Below are the code and all the weights of a small trained network. Each question names an input and a class and asks about switching units off, where a switched-off unit gives its printed mean instead of its output.

import numpy as np


def w(rows, s, z=0):
    codes = np.array(rows[::2]) - 128.0
    scale = np.full(codes.shape[1], s)
    scale[-1] = z or s
    return codes * scale


def norm(h):
    return h / np.sqrt((h * h).mean(-1, keepdims=True) + 1e-5)


def f(y):
    return np.maximum(y, 0)


def log_softmax(a):
    a = a - a.max(-1, keepdims=True)
    return a - np.log(np.exp(a).sum(-1, keepdims=True))


def net(x, mask):
    res = np.array(x, float).reshape(1, 5) / 4 @ E
    u = 0
    for l in range(2):
        y = f(norm(res) @ A[l][:, :-1].T + A[l][:, -1])
        res = res + np.where(mask[u : u + 12], y, B[l][:, -1]) @ B[l][:, :-1]
        u += 12
    return log_softmax(norm(res)[-1] @ U[:, :-1].T + U[:, -1])


A, B = {}, {}
E = w([
[167,165,3,148],'x0',
[178,146,182,41],'x1',
[90,197,113,150],'x2',
[1,78,82,96],'x3',
[196,151,149,138],'x4',
],0.0083)
A[0] = w([
[240,134,191,164,182],'0.n0',
[70,179,123,92,202],'0.n1',
[151,93,125,11,65],'0.n2',
[20,153,188,109,154],'0.n3',
[24,122,193,185,151],'0.n4',
[97,38,82,116,72],'0.n5',
[35,172,201,73,227],'0.n6',
[184,116,104,116,60],'0.n7',
[166,177,98,74,63],'0.n8',
[180,255,221,109,209],'0.n9',
[128,177,232,194,255],'0.n10',
[133,127,185,159,158],'0.n11',
],0.0095,0.0022)
B[0] = w([
[119,184,121,44,242],'0.n0',
[245,36,156,162,192],'0.n1',
[129,72,80,132,181],'0.n2',
[195,126,157,123,222],'0.n3',
[238,28,136,130,222],'0.n4',
[150,151,189,103,190],'0.n5',
[196,154,123,161,232],'0.n6',
[60,148,192,164,156],'0.n7',
[83,66,135,162,166],'0.n8',
[239,200,53,8,255],'0.n9',
[195,254,206,119,221],'0.n10',
[87,182,125,90,170],'0.n11',
],0.0061,0.0064)
A[1] = w([
[38,170,50,126,97],'1.n0',
[133,135,190,89,88],'1.n1',
[112,214,184,215,172],'1.n2',
[197,224,60,146,251],'1.n3',
[160,161,148,197,129],'1.n4',
[97,80,121,2,132],'1.n5',
[151,145,201,156,197],'1.n6',
[187,92,22,30,129],'1.n7',
[89,27,172,46,146],'1.n8',
[203,95,176,182,229],'1.n9',
[113,91,154,205,169],'1.n10',
[109,105,105,19,145],'1.n11',
],0.0085,0.0033)
B[1] = w([
[126,183,90,110,148],'1.n0',
[88,120,115,193,158],'1.n1',
[103,92,124,136,153],'1.n2',
[38,64,107,112,255],'1.n3',
[132,83,101,93,155],'1.n4',
[214,118,141,176,176],'1.n5',
[47,170,129,2,181],'1.n6',
[158,96,89,251,227],'1.n7',
[86,89,157,153,184],'1.n8',
[27,147,155,131,221],'1.n9',
[134,199,161,32,159],'1.n10',
[211,100,162,200,175],'1.n11',
],0.0077,0.0083)
U = w([
[185,251,119,55,173],'0',
[127,143,214,109,166],'1',
[48,139,14,227,179],'2',
[184,66,140,229,134],'3',
[43,168,164,108,62],'4',
[108,36,206,190,105],'5',
[97,213,162,237,1],'6',
],0.013,0.0069)

Each question gives the input, the list of numbers given to net, and the class t.
The units are the neurons (one row each of A and B). Each row of codes is followed by its name. A weight is (code - 128) times the scale printed after its matrix; where a second scale follows, it is the last column's (A, B and U).
mask holds one flag per neuron, layer by layer. A switched-off neuron (its flag False) gives its mean, the last column of its row in B, instead of its output. The means were averaged over made-up inputs and are rounded, as every weight is.
A unit's drop is (log p(t) with every unit on - log p(t) with that unit switched off) / (log p(t) with every unit on - log p(t) with every unit switched off).
The circuit of an input: a set's keep is (log p(t) with only the set's units on - log p(t) with every unit switched off) / (log p(t) with every unit on - log p(t) with every unit switched off). Starting from the 12 units with the biggest drops (on a tie, the unit counted first), units are removed one at a time, each time the one whose removal leaves the highest keep (on an exact tie, the one counted first), for as long as the keep stays at least 0.8.
units of the circuit, in order: the units of the circuit, biggest drop first
most important unit: the unit with the biggest drop
top k neurons in layer l: the k neurons of layer l with the biggest drops, biggest first
drop of u: that unit's drop, to one decimal
input [1,-1,-3,7,-6], class 5: units of the circuit, in order => [0.n9; 1.n8; 0.n5]
input [5,2,2,-4,-2], class 2: top 2 neurons in layer 1 => [1.n3; 1.n7]
input [-6,0,6,-5,-2], class 0: most important unit => 0.n9
input [0,5,8,2,-7], class 3: units of the circuit, in order => [0.n1; 1.n7]
input [-7,3,-5,-8,-1], class 0: units of the circuit, in order => [0.n9; 0.n0]
input [3,-4,-8,-8,0], class 0: top 3 neurons in layer 0 => [0.n0; 0.n2; 0.n7]
input [-6,-4,-2,1,-5], class 1: units of the circuit, in order => [1.n7; 1.n3]
input [-5,7,-7,1,-3], class 3: top 3 neurons in layer 1 => [1.n5; 1.n11; 1.n3]
input [0,-6,-1,-1,-7], class 4: top 4 neurons in layer 0 => [0.n9; 0.n5; 0.n2; 0.n0]
input [1,-3,4,7,-3], class 5: top 2 neurons in layer 0 => [0.n4; 0.n1]
input [0,-2,4,-5,-8], class 4: top 2 neurons in layer 1 => [1.n3; 1.n7]
input [6,3,-5,-4,2], class 3: top 3 neurons in layer 0 => [0.n10; 0.n8; 0.n6]
input [-4,5,2,-1,-5], class 0: top 3 neurons in layer 0 => [0.n9; 0.n6; 0.n10]
input [2,-4,4,-2,4], class 2: units of the circuit, in order => [1.n3]
input [7,0,6,-6,1], class 2: top 2 neurons in layer 1 => [1.n3; 1.n10]
input [7,2,-1,8,-6], class 3: top 2 neurons in layer 0 => [0.n1; 0.n5]
input [-2,-5,8,0,7], class 0: top 2 neurons in layer 0 => [0.n10; 0.n9]
input [-2,4,2,7,7], class 5: top 2 neurons in layer 0 => [0.n9; 0.n0]
input [-7,6,-3,-6,-6], class 0: drop of 0.n9 => 0.2
input [2,-8,-6,0,6], class 2: most important unit => 0.n10
input [7,0,4,-4,7], class 2: drop of 1.n8 => -0.1
input [-6,-5,-1,-7,-8], class 4: drop of 1.n11 => 0.1
input [4,-1,1,-2,-1], class 2: drop of 1.n7 => 0.0
